Here is a tiny trained network, its code and every weight. The questions are about switching its units off for an input and a class, where a switched-off unit gives its printed mean instead of its output.

import numpy as np


def w(rows, s, z=0):
    codes = np.array(rows[::2]) - 128.0
    scale = np.full(codes.shape[1], s)
    scale[-1] = z or s
    return codes * scale


def norm(h):
    return h / np.sqrt((h * h).mean(-1, keepdims=True) + 1e-5)


def f(y):
    return y / 2 * (1 + np.tanh(0.7978845608 * (y + 0.044715 * y**3)))


def log_softmax(a):
    a = a - a.max(-1, keepdims=True)
    return a - np.log(np.exp(a).sum(-1, keepdims=True))


def net(x, mask):
    res = np.array(x, float).reshape(1, 7) / 4 @ E
    u = 0
    for l in range(4):
        y = f(norm(res) @ A[l][:, :-1].T + A[l][:, -1])
        res = res + np.where(mask[u : u + 8], y, B[l][:, -1]) @ B[l][:, :-1]
        u += 8
    return log_softmax(norm(res)[-1] @ U[:, :-1].T + U[:, -1])


A, B = {}, {}
E = w([
[124,131,129,128,139,128,137,133,128,129],'x0',
[78,201,52,193,155,17,84,134,109,187],'x1',
[111,153,158,247,124,183,168,34,159,172],'x2',
[124,124,123,125,133,131,130,125,129,130],'x3',
[45,45,135,121,22,108,168,164,47,169],'x4',
[136,142,133,134,124,138,127,152,124,135],'x5',
[125,118,122,130,129,128,125,119,132,125],'x6',
],0.011)
A[0] = w([
[94,163,140,89,146,111,118,58,93,115,106],'0.n0',
[127,66,146,16,137,175,115,198,125,45,132],'0.n1',
[127,178,65,129,177,136,88,133,148,73,77],'0.n2',
[82,88,74,144,81,118,164,124,75,173,84],'0.n3',
[209,111,172,74,158,204,153,101,199,62,167],'0.n4',
[111,163,94,84,124,53,84,147,104,138,3],'0.n5',
[118,156,83,129,125,107,168,114,51,114,89],'0.n6',
[133,62,255,72,88,194,146,121,126,123,110],'0.n7',
],0.0091,0.0045)
B[0] = w([
[175,148,137,171,95,130,123,164,116,111,129],'0.n0',
[171,118,153,185,167,2,153,112,40,72,244],'0.n1',
[216,113,100,120,107,129,157,166,233,164,178],'0.n2',
[127,123,183,155,90,113,88,137,140,158,191],'0.n3',
[6,146,184,161,187,148,40,180,133,95,254],'0.n4',
[92,108,85,80,87,199,103,111,201,136,179],'0.n5',
[167,140,188,129,94,178,89,144,116,157,144],'0.n6',
[168,123,72,72,82,123,189,88,198,183,234],'0.n7',
],0.0095,0.0091)
A[1] = w([
[126,119,124,78,109,126,83,121,208,207,89],'1.n0',
[28,86,89,26,107,179,29,214,86,120,3],'1.n1',
[164,147,15,17,254,72,76,134,89,33,69],'1.n2',
[185,133,200,161,161,127,90,95,165,225,115],'1.n3',
[28,69,53,130,76,110,91,134,11,227,54],'1.n4',
[77,187,132,104,213,240,95,83,193,109,38],'1.n5',
[213,194,86,199,173,111,125,121,103,110,23],'1.n6',
[170,175,95,3,110,142,84,246,158,75,124],'1.n7',
],0.0066,0.0046)
B[1] = w([
[225,192,152,88,172,64,200,107,75,169,180],'1.n0',
[187,30,191,86,237,46,18,177,174,91,167],'1.n1',
[234,100,207,83,142,190,160,141,254,247,253],'1.n2',
[115,86,82,213,161,101,219,106,93,42,201],'1.n3',
[114,130,254,198,132,163,99,174,135,7,235],'1.n4',
[113,229,34,125,92,126,135,77,7,47,217],'1.n5',
[128,61,41,248,181,58,85,126,159,134,153],'1.n6',
[173,30,81,76,60,89,99,33,171,196,232],'1.n7',
],0.0068,0.0048)
A[2] = w([
[26,109,146,143,120,196,130,89,118,118,252],'2.n0',
[164,106,136,91,157,90,22,188,154,148,133],'2.n1',
[181,81,133,93,144,53,125,145,44,107,79],'2.n2',
[124,93,182,141,200,100,40,153,122,133,17],'2.n3',
[114,105,140,127,87,90,173,141,201,178,230],'2.n4',
[151,68,140,87,63,148,246,112,99,152,53],'2.n5',
[87,168,149,154,110,177,94,130,81,124,45],'2.n6',
[136,138,133,82,157,207,123,98,120,61,163],'2.n7',
],0.011,0.0033)
B[2] = w([
[160,216,111,68,128,193,104,116,101,227,228],'2.n0',
[88,119,236,28,162,149,119,164,156,82,255],'2.n1',
[80,200,108,236,135,58,84,136,85,95,212],'2.n2',
[96,42,200,182,143,67,105,188,175,68,199],'2.n3',
[162,84,102,110,71,247,74,62,122,120,238],'2.n4',
[172,109,15,7,117,200,204,103,119,156,215],'2.n5',
[1,135,117,101,147,151,144,56,69,206,168],'2.n6',
[62,103,168,157,67,131,137,182,139,105,164],'2.n7',
],0.0095,0.0086)
A[3] = w([
[119,100,119,88,41,142,68,163,73,152,7],'3.n0',
[141,75,79,102,93,76,222,135,9,84,3],'3.n1',
[117,158,51,89,115,143,182,68,99,148,138],'3.n2',
[194,127,52,183,131,134,148,101,124,99,57],'3.n3',
[66,197,134,92,108,152,155,99,65,89,130],'3.n4',
[114,158,117,51,195,196,146,121,200,119,184],'3.n5',
[117,82,166,49,82,124,112,175,132,64,89],'3.n6',
[172,131,165,64,104,48,61,165,140,168,195],'3.n7',
],0.012,0.0044)
B[3] = w([
[157,148,105,144,226,57,157,142,139,66,163],'3.n0',
[174,221,64,170,55,110,1,72,33,139,194],'3.n1',
[141,118,168,89,188,91,141,224,208,64,234],'3.n2',
[113,202,92,124,207,73,142,168,188,100,178],'3.n3',
[135,87,125,211,72,81,56,92,82,159,208],'3.n4',
[138,62,107,130,80,128,179,98,46,210,254],'3.n5',
[150,218,105,183,168,73,105,187,163,68,236],'3.n6',
[115,68,108,66,105,188,243,94,109,140,251],'3.n7',
],0.012,0.0088)
U = w([
[63,45,222,87,208,59,125,203,167,17,128],'0',
[212,47,35,7,90,237,226,40,187,223,178],'1',
[24,112,149,221,80,210,66,37,64,217,233],'2',
[150,219,26,187,242,57,159,107,234,113,2],'3',
[218,174,21,105,67,51,36,83,24,29,61],'4',
],0.015,0.0064)

Each question gives the input, the list of numbers given to net, and the class t.
The units are the neurons (one row each of A and B). Each row of codes is followed by its name. A weight is (code - 128) times the scale printed after its matrix; where a second scale follows, it is the last column's (A, B and U).
mask holds one flag per neuron, layer by layer. A switched-off neuron (its flag False) gives its mean, the last column of its row in B, instead of its output. The means were averaged over made-up inputs and are rounded, as every weight is.
A unit's drop is (log p(t) with every unit on - log p(t) with that unit switched off) / (log p(t) with every unit on - log p(t) with every unit switched off).
The circuit of an input: a set's keep is (log p(t) with only the set's units on - log p(t) with every unit switched off) / (log p(t) with every unit on - log p(t) with every unit switched off). Starting from the 12 units with the biggest drops (on a tie, the unit counted first), units are removed one at a time, each time the one whose removal leaves the highest keep (on an exact tie, the one counted first), for as long as the keep stays at least 0.8.
units of the circuit, in order: the units of the circuit, biggest drop first
unit that matters most: the unit with the biggest drop
top k neurons: the k neurons with the biggest drops, biggest first
k most important neurons of layer l: the k neurons of layer l with the biggest drops, biggest first
drop when u is switched off: that unit's drop, to one decimal
input [-3,0,1,-3,3,1,2], class 1: unit that matters most : 0.n1
input [5,-2,0,-5,5,-6,-3], class 4: units of the circuit, in order : [3.n1, 0.n1]
input [-2,-1,-5,5,1,-2,7], class 4: top 4 neurons : [0.n1, 0.n4, 3.n1, 1.n1]
input [4,-4,-5,0,1,-5,-8], class 4: top 3 neurons : [0.n1, 0.n7, 3.n1]
input [5,0,-5,-5,7,-7,-2], class 4: top 3 neurons : [0.n4, 0.n1, 3.n1]
input [-3,-4,-2,6,1,1,-1], class 4: top 4 neurons : [0.n1, 0.n7, 1.n4, 1.n1]
input [-4,-4,0,-6,5,3,2], class 4: top 3 neurons : [0.n1, 3.n1, 1.n2]
input [8,0,-3,-1,-6,-4,7], class 0: top 3 neurons : [0.n4, 0.n7, 2.n3]
input [1,-8,2,-2,-6,-2,-6], class 2: top 2 neurons : [0.n4, 1.n5]
input [7,-6,-4,2,1,-7,-3], class 4: top 4 neurons : [0.n1, 0.n7, 3.n1, 1.n1]
input [-5,0,4,-7,-5,-3,-7], class 2: top 2 neurons : [0.n4, 0.n1]
input [0,-7,5,5,0,8,4], class 2: 2 most important neurons of layer 0 : [0.n4, 0.n2]
input [1,0,-7,2,5,-3,-2], class 4: top 2 neurons : [0.n1, 0.n4]
input [1,5,-5,3,0,-2,-2], class 1: top neuron : [0.n4]
input [0,8,-7,3,1,7,4], class 0: top 2 neurons : [1.n1, 0.n7]
input [2,1,-5,-8,1,8,-2], class 0: top 2 neurons : [0.n7, 0.n2]
input [8,0,4,1,8,1,-2], class 1: 2 most important neurons of layer 0 : [0.n4, 0.n1]
input [-8,0,-1,-2,-2,1,6], class 0: 2 most important neurons of layer 0 : [0.n4, 0.n7]
input [-2,8,-7,6,0,-4,6], class 1: drop when 3.n7 is switched off : 0.3
input [-3,-8,-4,2,-6,-8,7], class 0: most important neuron of layer 0 : [0.n4]
input [-7,-6,5,8,-2,-7,5], class 2: drop when 0.n4 is switched off : 2.0
input [-6,-2,4,7,-6,5,6], class 2: drop when 3.n7 is switched off : 0.0
